Below is a small trained network, with its code and all its weights. Each question gives an input and a class and asks what happens when units are switched off, that is, made to give their printed mean instead of their output.

import numpy as np


def w(rows, s, z=0):
    codes = np.array(rows[::2]) - 128.0
    scale = np.full(codes.shape[1], s)
    scale[-1] = z or s
    return codes * scale


def f(y):
    return y / 2 * (1 + np.tanh(0.7978845608 * (y + 0.044715 * y**3)))


def log_softmax(a):
    a = a - a.max(-1, keepdims=True)
    return a - np.log(np.exp(a).sum(-1, keepdims=True))


def net(x, mask):
    res = np.array(x, float).reshape(1, 6) / 4 @ E
    y = f(res @ A[0][:, :-1].T + A[0][:, -1])
    res = res + np.where(mask, y, B[0][:, -1]) @ B[0][:, :-1]
    return log_softmax(res[-1] @ U[:, :-1].T + U[:, -1])


A, B = {}, {}
E = w([
[163,207,156,127,163,245,133,84,216,187,78],'x0',
[122,139,227,174,72,145,202,40,97,193,234],'x1',
[197,55,138,85,77,57,46,40,189,111,80],'x2',
[109,144,117,148,141,114,92,117,130,143,152],'x3',
[148,127,116,120,140,137,115,117,119,134,154],'x4',
[117,145,113,141,122,127,106,117,123,136,136],'x5',
],0.011)
A[0] = w([
[135,70,215,169,10,76,163,91,70,147,229,156],'n1',
[93,185,124,123,166,87,85,225,22,109,70,250],'n2',
[123,185,73,128,169,170,132,238,97,102,126,177],'n3',
[79,101,36,97,116,111,136,147,13,118,172,218],'n4',
[145,189,84,104,167,229,111,141,255,135,52,159],'n5',
[108,212,212,180,133,151,216,118,32,125,192,131],'n6',
[97,168,163,148,149,224,169,142,184,213,116,176],'n7',
[63,126,77,157,181,162,181,206,102,157,153,253],'n8',
[142,179,208,108,117,200,158,6,235,232,144,103],'n9',
[115,94,58,73,140,43,37,167,167,56,140,198],'n10',
[142,120,178,137,19,112,91,29,174,135,151,90],'n11',
],0.0083,0.0062)
B[0] = w([
[87,95,117,119,76,94,105,142,78,219,164,251],'n1',
[186,132,81,186,121,137,171,154,133,80,165,216],'n2',
[212,119,125,177,114,145,106,237,146,165,167,202],'n3',
[126,129,132,152,86,126,183,142,94,111,130,218],'n4',
[199,177,157,153,190,59,71,64,183,140,137,213],'n5',
[59,168,98,65,135,140,189,71,70,171,195,237],'n6',
[150,215,120,113,148,157,142,141,118,124,134,210],'n7',
[169,205,129,126,106,165,150,174,111,98,185,226],'n8',
[149,132,250,207,114,196,164,158,65,75,96,228],'n9',
[119,85,103,134,111,102,121,107,103,61,66,222],'n10',
[120,106,166,213,121,110,108,187,135,119,123,189],'n11',
],0.011,0.018)
U = w([
[163,121,165,197,87,169,169,199,98,80,123,252],'0',
[185,224,109,132,176,129,113,160,196,159,144,37],'1',
[119,19,63,71,97,71,113,105,145,49,46,152],'2',
[157,128,169,123,211,56,65,26,185,119,51,134],'3',
[51,158,64,71,96,96,212,114,108,172,182,124],'4',
[80,212,157,94,190,201,174,83,90,141,132,37],'5',
[91,2,147,131,92,80,79,139,109,226,133,71],'6',
],0.0094,0.003)

Each question gives the input, the list of numbers given to net, and the class t.
The units are the neurons (one row each of A and B). Each row of codes is followed by its name. A weight is (code - 128) times the scale printed after its matrix; where a second scale follows, it is the last column's (A, B and U).
mask holds one flag per neuron, in row order. A switched-off neuron (its flag False) gives its mean, the last column of its row in B, instead of its output. The means were averaged over made-up inputs and are rounded, as every weight is.
A unit's drop is (log p(t) with every unit on - log p(t) with that unit switched off) / (log p(t) with every unit on - log p(t) with every unit switched off).
The circuit of an input: a set's keep is (log p(t) with only the set's units on - log p(t) with every unit switched off) / (log p(t) with every unit on - log p(t) with every unit switched off). Starting from all 11 units, units are removed one at a time, each time the one whose removal leaves the highest keep (on an exact tie, the one counted first), for as long as the keep stays at least 0.8.
circuit, biggest first: the units of the circuit, biggest drop first
most important unit: the unit with the biggest drop
top k neurons: the k neurons with the biggest drops, biggest first
drop of u: that unit's drop, to one decimal
input [-5,0,6,-6,7,4], class 2: most important unit -> n10
input [1,-5,-3,-8,-1,4], class 1: circuit, biggest first -> n9, n5
input [5,-1,2,-4,5,-1], class 3: circuit, biggest first -> n5, n8
input [1,7,-7,2,-6,-4], class 5: top 2 neurons -> n9, n7
input [2,6,-2,-7,-1,3], class 5: top 2 neurons -> n9, n6
input [5,1,-5,-8,-6,4], class 5: top 2 neurons -> n6, n9
input [0,6,-2,-7,3,-4], class 4: top 2 neurons -> n1, n6
input [0,5,5,8,1,-5], class 6: top 2 neurons -> n1, n8
input [0,7,1,1,-3,3], class 6: top 3 neurons -> n1, n8, n11
input [-7,1,-5,-3,2,4], class 4: top 2 neurons -> n9, n6
input [5,0,-8,5,6,1], class 1: top 2 neurons -> n3, n5
input [-2,3,-2,-4,7,6], class 4: drop of n5 -> 0.0
input [-5,2,-8,6,1,7], class 4: drop of n6 -> 1.1
input [-5,6,2,-4,8,-6], class 6: drop of n1 -> 0.1
input [7,2,-8,-6,0,-2], class 5: circuit, biggest first -> n6
input [-2,5,0,-3,-5,3], class 4: drop of n6 -> 0.2
